Here is a tiny trained network, its code and every weight. The questions are about switching its units off for an input and a class, where a switched-off unit gives its printed mean instead of its output.

import numpy as np


def w(rows, s, z=0):
    codes = np.array(rows[::2]) - 128.0
    scale = np.full(codes.shape[1], s)
    scale[-1] = z or s
    return codes * scale


def f(y):
    return y / 2 * (1 + np.tanh(0.7978845608 * (y + 0.044715 * y**3)))


def log_softmax(a):
    a = a - a.max(-1, keepdims=True)
    return a - np.log(np.exp(a).sum(-1, keepdims=True))


def net(x, mask):
    res = np.array(x, float).reshape(1, 5) / 4 @ E
    y = f(res @ A[0][:, :-1].T + A[0][:, -1])
    res = res + np.where(mask, y, B[0][:, -1]) @ B[0][:, :-1]
    return log_softmax(res[-1] @ U[:, :-1].T + U[:, -1])


A, B = {}, {}
E = w([
[233,194,67,26,13,118,39,69],'x0',
[129,131,123,140,125,142,134,111],'x1',
[186,37,1,242,64,127,130,193],'x2',
[139,238,63,153,219,211,42,213],'x3',
[230,182,228,132,84,166,229,216],'x4',
],0.0046)
A[0] = w([
[91,188,218,43,166,132,123,90,92],'n1',
[219,184,204,116,83,171,230,216,112],'n2',
[97,183,206,43,178,139,134,80,89],'n3',
[204,175,91,63,67,148,49,48,173],'n4',
[223,176,210,128,90,153,230,220,112],'n5',
[129,52,168,92,38,53,212,64,105],'n6',
[20,70,43,105,187,33,3,60,129],'n7',
[209,184,83,65,42,122,66,80,93],'n8',
[98,196,212,61,171,127,127,73,90],'n9',
[174,57,40,196,84,141,157,155,130],'n10',
[94,183,211,46,162,147,130,78,111],'n11',
[186,81,51,207,84,116,128,179,70],'n12',
[149,202,93,139,201,201,43,212,111],'n13',
[43,83,165,217,247,143,200,158,107],'n14',
[82,184,204,56,176,155,136,80,67],'n15',
[37,135,224,72,209,74,150,131,254],'n16',
[130,30,184,88,33,55,172,78,103],'n17',
[215,165,97,52,47,114,68,97,87],'n18',
[184,57,51,206,70,158,120,181,81],'n19',
[82,214,233,33,136,133,108,51,172],'n20',
[163,89,57,211,61,103,130,153,207],'n21',
[194,173,85,61,37,118,64,79,106],'n22',
[133,216,80,144,203,209,75,210,101],'n23',
[118,46,182,122,84,47,218,63,126],'n24',
[197,49,64,204,68,160,123,181,82],'n25',
[151,216,75,119,189,220,60,212,116],'n26',
],0.0046,0.0064)
B[0] = w([
[151,138,66,120,171,32,172,153,145],'n1',
[45,172,59,49,42,187,190,47,178],'n2',
[149,134,73,115,174,28,173,175,142],'n3',
[137,94,144,194,129,186,189,185,217],'n4',
[37,163,55,43,41,194,192,43,179],'n5',
[140,204,181,208,75,57,41,67,176],'n6',
[60,196,37,75,17,207,210,47,198],'n7',
[34,66,205,211,109,153,199,208,172],'n8',
[155,110,68,103,176,33,172,170,142],'n9',
[175,128,85,111,148,85,167,137,185],'n10',
[172,118,74,112,158,55,158,165,151],'n11',
[98,110,77,66,208,1,159,185,150],'n12',
[124,199,189,199,51,41,67,77,171],'n13',
[42,36,211,229,108,168,221,216,186],'n14',
[115,100,80,104,167,16,201,167,133],'n15',
[202,135,98,185,130,177,174,140,253],'n16',
[146,207,186,199,66,51,41,78,173],'n17',
[32,34,204,196,148,119,236,230,164],'n18',
[141,114,71,92,179,16,170,164,162],'n19',
[199,137,58,145,154,107,170,159,202],'n20',
[213,121,88,129,170,126,142,133,240],'n21',
[44,50,198,207,128,169,202,213,176],'n22',
[106,195,196,215,51,37,65,89,166],'n23',
[140,191,186,200,58,105,61,118,182],'n24',
[141,119,68,58,182,23,182,144,163],'n25',
[123,201,181,200,53,54,64,65,178],'n26',
],0.0066,0.0055)
U = w([
[18,22,242,194,158,167,193,234,47],'0',
[154,207,219,171,90,16,21,49,50],'1',
[227,106,36,46,225,18,166,171,40],'2',
[209,135,116,144,137,209,138,113,255],'3',
[11,159,53,16,75,210,172,23,55],'4',
[234,62,221,1,237,246,25,100,147],'5',
],0.0081,0.0076)

Each question gives the input, the list of numbers given to net, and the class t.
The units are the neurons (one row each of A and B). Each row of codes is followed by its name. A weight is (code - 128) times the scale printed after its matrix; where a second scale follows, it is the last column's (A, B and U).
mask holds one flag per neuron, in row order. A switched-off neuron (its flag False) gives its mean, the last column of its row in B, instead of its output. The means were averaged over made-up inputs and are rounded, as every weight is.
A unit's drop is (log p(t) with every unit on - log p(t) with that unit switched off) / (log p(t) with every unit on - log p(t) with every unit switched off).
The circuit of an input: a set's keep is (log p(t) with only the set's units on - log p(t) with every unit switched off) / (log p(t) with every unit on - log p(t) with every unit switched off). Starting from the 12 units with the biggest drops (on a tie, the unit counted first), units are removed one at a time, each time the one whose removal leaves the highest keep (on an exact tie, the one counted first), for as long as the keep stays at least 0.8.
units of the circuit, in order: the units of the circuit, biggest drop first
k most important neurons: the k neurons with the biggest drops, biggest first
drop when u is switched off: that unit's drop, to one decimal
input [4,3,4,5,2], class 1: units of the circuit, in order	(n26, n13)
input [1,-6,-7,6,2], class 2: most important neuron	(n20)
input [6,1,-1,-4,-4], class 0: units of the circuit, in order	(n22, n18)
input [2,1,6,-1,-8], class 4: 2 most important neurons	(n7, n20)
input [7,7,-3,5,7], class 0: units of the circuit, in order	(n18, n8)
input [-1,1,-8,7,8], class 2: units of the circuit, in order	(n9, n1)
input [-3,2,1,-3,6], class 4: units of the circuit, in order	(n5, n2)
input [-6,-7,5,5,8], class 4: units of the circuit, in order	(n5, n2)
input [5,-5,6,4,-1], class 2: units of the circuit, in order	(n19, n12)
input [4,3,-6,2,8], class 4: 3 most important neurons	(n2, n5, n21)
input [6,-6,6,7,-2], class 1: 3 most important neurons	(n26, n13, n23)
input [-4,-7,5,-5,6], class 3: 2 most important neurons	(n7, n21)
input [-4,1,0,0,-5], class 4: 2 most important neurons	(n7, n4)
input [2,-7,8,-8,3], class 1: units of the circuit, in order	(n17)
input [8,3,-8,-1,6], class 0: drop when n22 is switched off	0.5
input [1,-6,-6,8,6], class 1: drop when n13 is switched off	0.2
input [8,0,5,7,-2], class 0: drop when n22 is switched off	0.2
input [5,-4,-3,0,7], class 4: 2 most important neurons	(n2, n5)
